Below are the code and all the weights of a small trained network. Each question names an input and a class and asks about switching units off, where a switched-off unit gives its printed mean instead of its output.

import numpy as np


def w(rows, s, z=0):
    codes = np.array(rows[::2]) - 128.0
    scale = np.full(codes.shape[1], s)
    scale[-1] = z or s
    return codes * scale


def norm(h):
    return h / np.sqrt((h * h).mean(-1, keepdims=True) + 1e-5)


def f(y):
    return np.maximum(y, 0)


def log_softmax(a):
    a = a - a.max(-1, keepdims=True)
    return a - np.log(np.exp(a).sum(-1, keepdims=True))


def net(x, mask):
    res = np.array(x, float).reshape(1, 6) / 4 @ E
    u = 0
    for l in range(2):
        y = f(norm(res) @ A[l][:, :-1].T + A[l][:, -1])
        res = res + np.where(mask[u : u + 15], y, B[l][:, -1]) @ B[l][:, :-1]
        u += 15
    return log_softmax(norm(res)[-1] @ U[:, :-1].T + U[:, -1])


A, B = {}, {}
E = w([
[143,64,233,83,101,110],'x0',
[130,127,125,125,127,126],'x1',
[230,82,123,212,105,167],'x2',
[132,131,128,126,128,122],'x3',
[105,155,122,122,10,157],'x4',
[131,130,128,126,128,126],'x5',
],0.011)
A[0] = w([
[125,90,229,69,120,128,57],'0.n1',
[130,113,142,106,252,127,184],'0.n2',
[151,103,133,133,214,133,144],'0.n3',
[163,129,126,145,106,120,62],'0.n4',
[150,109,132,106,170,122,114],'0.n5',
[88,188,143,90,159,136,149],'0.n6',
[129,149,124,110,85,141,80],'0.n7',
[121,122,150,118,145,119,5],'0.n8',
[175,98,137,147,207,138,121],'0.n9',
[173,115,121,184,114,126,80],'0.n10',
[159,88,238,119,106,124,2],'0.n11',
[91,150,129,73,122,129,116],'0.n12',
[137,87,172,95,116,129,143],'0.n13',
[148,119,115,149,73,132,34],'0.n14',
[98,104,103,132,133,122,93],'0.n15',
],0.018,0.0043)
B[0] = w([
[127,254,167,168,172,126,214],'0.n1',
[178,156,169,42,154,221,245],'0.n2',
[85,98,107,182,132,63,212],'0.n3',
[120,115,136,134,152,169,151],'0.n4',
[87,79,152,168,175,175,170],'0.n5',
[139,75,117,99,103,113,204],'0.n6',
[99,121,111,134,129,86,158],'0.n7',
[95,96,169,137,158,131,138],'0.n8',
[137,130,87,173,103,47,215],'0.n9',
[162,183,191,123,137,119,187],'0.n10',
[143,32,27,113,110,145,206],'0.n11',
[120,119,104,154,157,76,189],'0.n12',
[116,88,238,84,68,80,185],'0.n13',
[148,121,145,136,151,185,161],'0.n14',
[149,135,126,99,127,112,139],'0.n15',
],0.033,0.013)
A[1] = w([
[120,137,79,163,70,50,115],'1.n1',
[195,159,147,118,20,245,142],'1.n2',
[27,188,93,116,65,41,90],'1.n3',
[142,174,97,81,140,97,122],'1.n4',
[48,181,131,187,99,55,69],'1.n5',
[177,82,51,88,123,235,22],'1.n6',
[126,216,119,231,172,181,98],'1.n7',
[116,114,130,167,192,151,59],'1.n8',
[166,159,108,141,84,227,82],'1.n9',
[142,142,131,135,113,180,86],'1.n10',
[49,196,205,129,149,183,113],'1.n11',
[139,1,93,166,101,161,97],'1.n12',
[107,212,128,142,154,248,3],'1.n13',
[56,88,15,153,124,113,2],'1.n14',
[81,37,22,71,146,151,118],'1.n15',
],0.017,0.0049)
B[1] = w([
[93,127,179,192,229,159,255],'1.n1',
[79,138,103,39,61,219,218],'1.n2',
[43,146,93,94,25,73,244],'1.n3',
[162,106,167,158,137,142,182],'1.n4',
[218,125,47,28,117,71,230],'1.n5',
[233,94,83,6,146,106,187],'1.n6',
[161,173,50,171,163,109,223],'1.n7',
[111,169,96,123,54,130,172],'1.n8',
[75,131,192,195,59,99,176],'1.n9',
[115,132,146,165,89,104,153],'1.n10',
[78,190,169,136,189,156,212],'1.n11',
[108,68,191,141,82,92,215],'1.n12',
[156,199,134,254,18,140,180],'1.n13',
[12,107,131,197,177,201,189],'1.n14',
[155,105,46,155,164,222,238],'1.n15',
],0.033,0.0082)
U = w([
[212,66,70,46,182,209,178],'0',
[113,182,227,91,206,151,255],'1',
[196,163,62,195,209,64,11],'2',
[141,16,199,187,133,55,61],'3',
[36,61,45,166,162,167,201],'4',
[81,164,113,56,99,6,8],'5',
[122,215,112,184,57,173,202],'6',
[116,59,166,44,37,194,106],'7',
],0.019,0.00096)

Each question gives the input, the list of numbers given to net, and the class t.
The units are the neurons (one row each of A and B). Each row of codes is followed by its name. A weight is (code - 128) times the scale printed after its matrix; where a second scale follows, it is the last column's (A, B and U).
mask holds one flag per neuron, layer by layer. A switched-off neuron (its flag False) gives its mean, the last column of its row in B, instead of its output. The means were averaged over made-up inputs and are rounded, as every weight is.
A unit's drop is (log p(t) with every unit on - log p(t) with that unit switched off) / (log p(t) with every unit on - log p(t) with every unit switched off).
The circuit of an input: a set's keep is (log p(t) with only the set's units on - log p(t) with every unit switched off) / (log p(t) with every unit on - log p(t) with every unit switched off). Starting from the 12 units with the biggest drops (on a tie, the unit counted first), units are removed one at a time, each time the one whose removal leaves the highest keep (on an exact tie, the one counted first), for as long as the keep stays at least 0.8.
circuit, biggest first: the units of the circuit, biggest drop first
unit that matters most: the unit with the biggest drop
top k neurons: the k neurons with the biggest drops, biggest first
top k neurons in layer l: the k neurons of layer l with the biggest drops, biggest first
input [8,-4,-1,-7,-8,-1], class 1: circuit, biggest first	(0.n1)
input [3,-3,2,5,0,5], class 3: top 3 neurons	(0.n2; 0.n11; 0.n13)
input [8,-1,0,-3,6,5], class 5: top 2 neurons	(0.n1; 0.n13)
input [4,7,2,-7,6,-2], class 7: top 2 neurons	(0.n3; 0.n11)
input [6,-1,-4,5,5,0], class 5: top 2 neurons in layer 0	(0.n1; 0.n2)
input [-2,-7,1,7,-1,8], class 2: top 2 neurons	(0.n11; 0.n13)
input [8,2,-2,2,6,6], class 5: top 2 neurons	(0.n1; 0.n2)
input [0,-3,0,8,0,7], class 0: top 4 neurons in layer 0	(0.n1; 0.n13; 0.n10; 0.n3)
input [-2,-4,2,0,-5,-2], class 2: circuit, biggest first	(0.n3; 0.n9; 0.n2)
input [-1,-7,1,-6,-3,5], class 2: circuit, biggest first	(0.n3; 0.n9; 0.n2)
input [1,-6,0,-2,4,4], class 5: top 3 neurons	(0.n6; 0.n2; 0.n7)
input [7,-6,-3,8,2,-2], class 5: top 3 neurons	(0.n1; 0.n2; 0.n13)
input [4,0,2,-1,1,-3], class 7: top 3 neurons in layer 0	(0.n11; 0.n3; 0.n9)
input [-8,1,-3,-7,-7,-1], class 0: circuit, biggest first	(0.n2)
input [-7,1,4,-6,-2,4], class 2: top 2 neurons in layer 0	(0.n11; 0.n13)
input [2,-5,8,-5,0,5], class 3: top 3 neurons	(0.n2; 0.n1; 0.n9)
input [2,-8,1,-2,-5,0], class 3: top 2 neurons	(0.n3; 0.n9)
input [3,3,5,3,0,-5], class 3: top 2 neurons	(0.n2; 0.n11)
input [-4,5,1,-8,-7,-2], class 2: top 4 neurons in layer 0	(0.n11; 0.n3; 0.n9; 0.n2)
input [-7,4,-7,3,8,-2], class 4: unit that matters most	0.n1
input [3,0,-2,-2,-4,4], class 1: top 2 neurons in layer 0	(0.n2; 0.n1)
input [1,3,-3,-5,-3,3], class 1: top 2 neurons	(0.n2; 0.n11)
input [-2,2,3,0,-3,-2], class 2: top 2 neurons	(0.n9; 0.n11)
input [3,2,-3,-3,-1,6], class 1: top 2 neurons in layer 0	(0.n1; 0.n13)
input [4,8,5,-1,2,-3], class 7: top 2 neurons	(0.n11; 0.n3)
input [-5,-7,3,-7,-3,-6], class 2: top 2 neurons in layer 0	(0.n11; 0.n13)
input [-1,-4,-2,-5,7,-2], class 4: top 4 neurons	(0.n2; 0.n1; 0.n10; 0.n13)
input [-2,-8,-2,3,7,1], class 4: top 3 neurons	(0.n2; 0.n1; 0.n10)
input [1,2,-3,-7,-8,-4], class 1: unit that matters most	0.n11
